Below is a small trained network, with its code and all its weights. Each question gives an input and a class and asks what happens when units are switched off, that is, made to give their printed mean instead of their output.

import numpy as np


def w(rows, s, z=0):
    codes = np.array(rows[::2]) - 128.0
    scale = np.full(codes.shape[1], s)
    scale[-1] = z or s
    return codes * scale


def f(y):
    return np.maximum(y, 0)


def log_softmax(a):
    a = a - a.max(-1, keepdims=True)
    return a - np.log(np.exp(a).sum(-1, keepdims=True))


def net(x, mask):
    res = np.array(x, float).reshape(1, 3) / 4 @ E
    y = f(res @ A[0][:, :-1].T + A[0][:, -1])
    res = res + np.where(mask, y, B[0][:, -1]) @ B[0][:, :-1]
    return log_softmax(res[-1] @ U[:, :-1].T + U[:, -1])


A, B = {}, {}
E = w([
[191,185,234,159,25,140,148],'x0',
[150,53,120,224,130,201,43],'x1',
[125,62,222,53,102,47,2],'x2',
],0.0097)
A[0] = w([
[165,65,180,95,65,51,97,32],'n0',
[111,112,53,92,223,86,118,69],'n1',
[197,96,129,180,101,180,87,4],'n2',
[186,186,207,156,39,145,139,152],'n3',
[154,56,163,75,116,27,69,145],'n4',
[146,173,120,179,90,200,212,74],'n5',
[120,161,90,164,149,171,193,30],'n6',
[144,51,140,152,122,206,5,141],'n7',
[133,229,172,90,78,63,177,37],'n8',
[207,103,139,175,125,218,106,202],'n9',
[118,181,117,49,150,60,169,254],'n10',
],0.012,0.0076)
B[0] = w([
[27,176,14,164,120,166,45,198],'n0',
[178,81,71,45,204,2,120,190],'n1',
[36,76,190,150,191,39,164,172],'n2',
[197,69,11,42,218,64,108,251],'n3',
[102,124,26,207,88,178,115,233],'n4',
[63,142,6,140,103,163,55,223],'n5',
[3,143,76,157,40,154,21,187],'n6',
[82,29,83,177,108,136,212,242],'n7',
[89,54,137,214,211,78,207,221],'n8',
[128,53,202,174,150,149,212,226],'n9',
[119,88,183,245,111,192,217,246],'n10',
],0.0095,0.015)
U = w([
[80,156,63,178,80,149,71,44],'0',
[165,99,61,105,187,39,131,140],'1',
[99,116,148,192,133,118,218,64],'2',
[179,114,101,176,117,170,185,237],'3',
[233,204,220,71,39,191,101,2],'4',
[213,255,230,72,68,23,32,2],'5',
[218,221,221,61,64,121,66,2],'6',
[245,248,190,50,16,192,69,2],'7',
],0.014,0.01)

Each question gives the input, the list of numbers given to net, and the class t.
The units are the neurons (one row each of A and B). Each row of codes is followed by its name. A weight is (code - 128) times the scale printed after its matrix; where a second scale follows, it is the last column's (A, B and U).
mask holds one flag per neuron, in row order. A switched-off neuron (its flag False) gives its mean, the last column of its row in B, instead of its output. The means were averaged over made-up inputs and are rounded, as every weight is.
A unit's drop is (log p(t) with every unit on - log p(t) with that unit switched off) / (log p(t) with every unit on - log p(t) with every unit switched off).
The circuit of an input: a set's keep is (log p(t) with only the set's units on - log p(t) with every unit switched off) / (log p(t) with every unit on - log p(t) with every unit switched off). Starting from all 11 units, units are removed one at a time, each time the one whose removal leaves the highest keep (on an exact tie, the one counted first), for as long as the keep stays at least 0.8.
units of the circuit, in order: the units of the circuit, biggest drop first
most important unit: the unit with the biggest drop
k most important neurons: the k neurons with the biggest drops, biggest first
drop when u is switched off: that unit's drop, to one decimal
input [3,8,5], class 2: most important unit -> n2
input [2,-1,2], class 3: 3 most important neurons -> n1, n5, n6
input [1,-8,7], class 2: 2 most important neurons -> n10, n8
input [2,8,-5], class 2: 2 most important neurons -> n9, n2
input [6,8,-7], class 2: 4 most important neurons -> n9, n2, n0, n4
input [8,-2,-7], class 1: 3 most important neurons -> n3, n8, n4
input [1,8,-6], class 2: 3 most important neurons -> n9, n2, n0
input [-7,8,-4], class 2: 2 most important neurons -> n3, n9
input [-3,-2,-2], class 3: 2 most important neurons -> n3, n8
input [-4,-8,-1], class 2: 2 most important neurons -> n10, n3
input [7,-1,-6], class 1: 4 most important neurons -> n3, n4, n0, n8
input [6,5,5], class 1: 3 most important neurons -> n3, n10, n6
input [1,-3,2], class 3: 4 most important neurons -> n2, n9, n7, n6
input [-4,-4,-6], class 0: units of the circuit, in order -> n6
input [6,-3,7], class 0: 2 most important neurons -> n0, n4
input [1,-1,2], class 3: 2 most important neurons -> n5, n6
input [-1,4,-7], class 0: drop when n7 is switched off -> 0.0
input [-7,-8,-4], class 2: drop when n5 is switched off -> 0.2
input [4,4,3], class 1: drop when n7 is switched off -> -0.2
input [7,1,0], class 1: drop when n3 is switched off -> 0.3
input [6,3,-7], class 0: most important unit -> n5
